Below are the code and all the weights of a small trained network. Each question names an input and a class and asks about switching units off, where a switched-off unit gives its printed mean instead of its output.

import numpy as np


def w(rows, s, z=0):
    codes = np.array(rows[::2]) - 128.0
    scale = np.full(codes.shape[1], s)
    scale[-1] = z or s
    return codes * scale


def norm(h):
    return h / np.sqrt((h * h).mean(-1, keepdims=True) + 1e-5)


def f(y):
    return np.maximum(y, 0)


def log_softmax(a):
    a = a - a.max(-1, keepdims=True)
    return a - np.log(np.exp(a).sum(-1, keepdims=True))


def net(x, mask):
    res = np.array(x, float).reshape(1, 5) / 4 @ E
    u = 0
    for l in range(4):
        y = f(norm(res) @ A[l][:, :-1].T + A[l][:, -1])
        res = res + np.where(mask[u : u + 6], y, B[l][:, -1]) @ B[l][:, :-1]
        u += 6
    return log_softmax(norm(res)[-1] @ U[:, :-1].T + U[:, -1])


A, B = {}, {}
E = w([
[184,161,171,103],'x0',
[92,154,74,61],'x1',
[132,164,37,255],'x2',
[181,163,177,107],'x3',
[133,85,162,211],'x4',
],0.008)
A[0] = w([
[119,62,251,171,80],'0.n0',
[133,49,58,103,161],'0.n1',
[111,91,93,90,135],'0.n2',
[152,72,131,118,6],'0.n3',
[161,136,108,2,118],'0.n4',
[165,100,183,61,90],'0.n5',
],0.0097,0.0013)
B[0] = w([
[92,148,139,133,235],'0.n0',
[133,183,254,185,180],'0.n1',
[134,111,110,123,173],'0.n2',
[159,59,174,137,143],'0.n3',
[98,85,90,120,254],'0.n4',
[98,54,109,176,230],'0.n5',
],0.0075,0.0056)
A[1] = w([
[48,113,135,106,133],'1.n0',
[140,150,46,37,254],'1.n1',
[107,78,71,224,219],'1.n2',
[1,176,129,155,177],'1.n3',
[47,55,245,52,217],'1.n4',
[96,252,91,82,84],'1.n5',
],0.0066,0.0022)
B[1] = w([
[208,168,151,70,175],'1.n0',
[225,95,1,240,191],'1.n1',
[97,185,254,109,209],'1.n2',
[197,226,38,93,192],'1.n3',
[104,47,104,25,254],'1.n4',
[193,102,117,221,163],'1.n5',
],0.0064,0.0068)
A[2] = w([
[63,165,90,118,43],'2.n0',
[147,255,40,168,3],'2.n1',
[99,95,127,51,51],'2.n2',
[90,147,61,43,235],'2.n3',
[84,122,77,149,54],'2.n4',
[127,220,92,109,129],'2.n5',
],0.01,0.002)
B[2] = w([
[85,167,150,97,144],'2.n0',
[111,115,106,158,254],'2.n1',
[177,157,102,160,215],'2.n2',
[188,2,116,126,224],'2.n3',
[135,47,94,95,147],'2.n4',
[118,42,58,130,188],'2.n5',
],0.0088,0.0062)
A[3] = w([
[194,157,125,170,155],'3.n0',
[124,121,50,55,195],'3.n1',
[48,145,149,113,141],'3.n2',
[102,58,144,128,225],'3.n3',
[130,139,82,9,5],'3.n4',
[157,104,107,206,241],'3.n5',
],0.015,0.0027)
B[3] = w([
[29,154,23,111,193],'3.n0',
[168,101,101,173,231],'3.n1',
[127,78,110,42,144],'3.n2',
[166,180,255,121,229],'3.n3',
[123,172,119,28,186],'3.n4',
[98,172,158,69,254],'3.n5',
],0.0078,0.0087)
U = w([
[161,51,180,89,254],'0',
[27,159,71,132,215],'1',
[163,70,89,74,31],'2',
[133,98,55,202,75],'3',
[111,99,247,136,43],'4',
[83,205,189,224,85],'5',
],0.013,0.0024)

Each question gives the input, the list of numbers given to net, and the class t.
The units are the neurons (one row each of A and B). Each row of codes is followed by its name. A weight is (code - 128) times the scale printed after its matrix; where a second scale follows, it is the last column's (A, B and U).
mask holds one flag per neuron, layer by layer. A switched-off neuron (its flag False) gives its mean, the last column of its row in B, instead of its output. The means were averaged over made-up inputs and are rounded, as every weight is.
A unit's drop is (log p(t) with every unit on - log p(t) with that unit switched off) / (log p(t) with every unit on - log p(t) with every unit switched off).
The circuit of an input: a set's keep is (log p(t) with only the set's units on - log p(t) with every unit switched off) / (log p(t) with every unit on - log p(t) with every unit switched off). Starting from the 12 units with the biggest drops (on a tie, the unit counted first), units are removed one at a time, each time the one whose removal leaves the highest keep (on an exact tie, the one counted first), for as long as the keep stays at least 0.8.
units of the circuit, in order: the units of the circuit, biggest drop first
most important unit: the unit with the biggest drop
top k neurons: the k neurons with the biggest drops, biggest first
k most important neurons of layer l: the k neurons of layer l with the biggest drops, biggest first
drop of u: that unit's drop, to one decimal
input [8,3,2,-8,7], class 1: top 4 neurons : [1.n4 3.n3 2.n3 0.n5]
input [-4,-6,7,-2,5], class 5: most important unit : 1.n2
input [4,-1,1,-1,6], class 5: units of the circuit, in order : [1.n4 2.n3]
input [5,-4,1,1,-8], class 1: units of the circuit, in order : [1.n4 3.n0]
input [-6,4,1,-1,-1], class 3: top 4 neurons : [1.n3 1.n4 0.n5 2.n5]
input [-1,-6,1,6,0], class 1: top 3 neurons : [1.n4 3.n0 2.n3]
input [6,-3,1,7,-1], class 1: top 2 neurons : [3.n0 1.n4]
input [-2,-6,1,2,-8], class 1: top 3 neurons : [1.n1 1.n4 2.n3]
input [0,-6,5,-5,-2], class 1: top 2 neurons : [3.n3 3.n0]
input [-8,-7,8,0,-2], class 1: 2 most important neurons of layer 3 : [3.n3 3.n0]
input [6,-7,1,0,-3], class 1: units of the circuit, in order : [3.n0 2.n3]
input [-3,-6,0,-4,6], class 4: top 2 neurons : [1.n1 2.n2]
input [4,-5,6,-7,-1], class 1: top 2 neurons : [3.n3 3.n0]
input [-6,-4,4,2,2], class 5: units of the circuit, in order : [1.n2]
input [5,2,1,0,-6], class 3: top 2 neurons : [1.n1 1.n4]
input [-8,-3,-8,-8,5], class 4: top 2 neurons : [3.n3 0.n1]
input [-3,-3,1,0,5], class 5: 2 most important neurons of layer 0 : [0.n4 0.n5]
input [-5,-3,3,8,5], class 5: drop of 1.n2 : 0.2
input [8,6,3,4,8], class 1: drop of 3.n0 : 0.2
input [5,-6,0,-7,3], class 4: drop of 1.n1 : 0.3
input [0,-8,4,-7,6], class 5: top neuron : [1.n4]
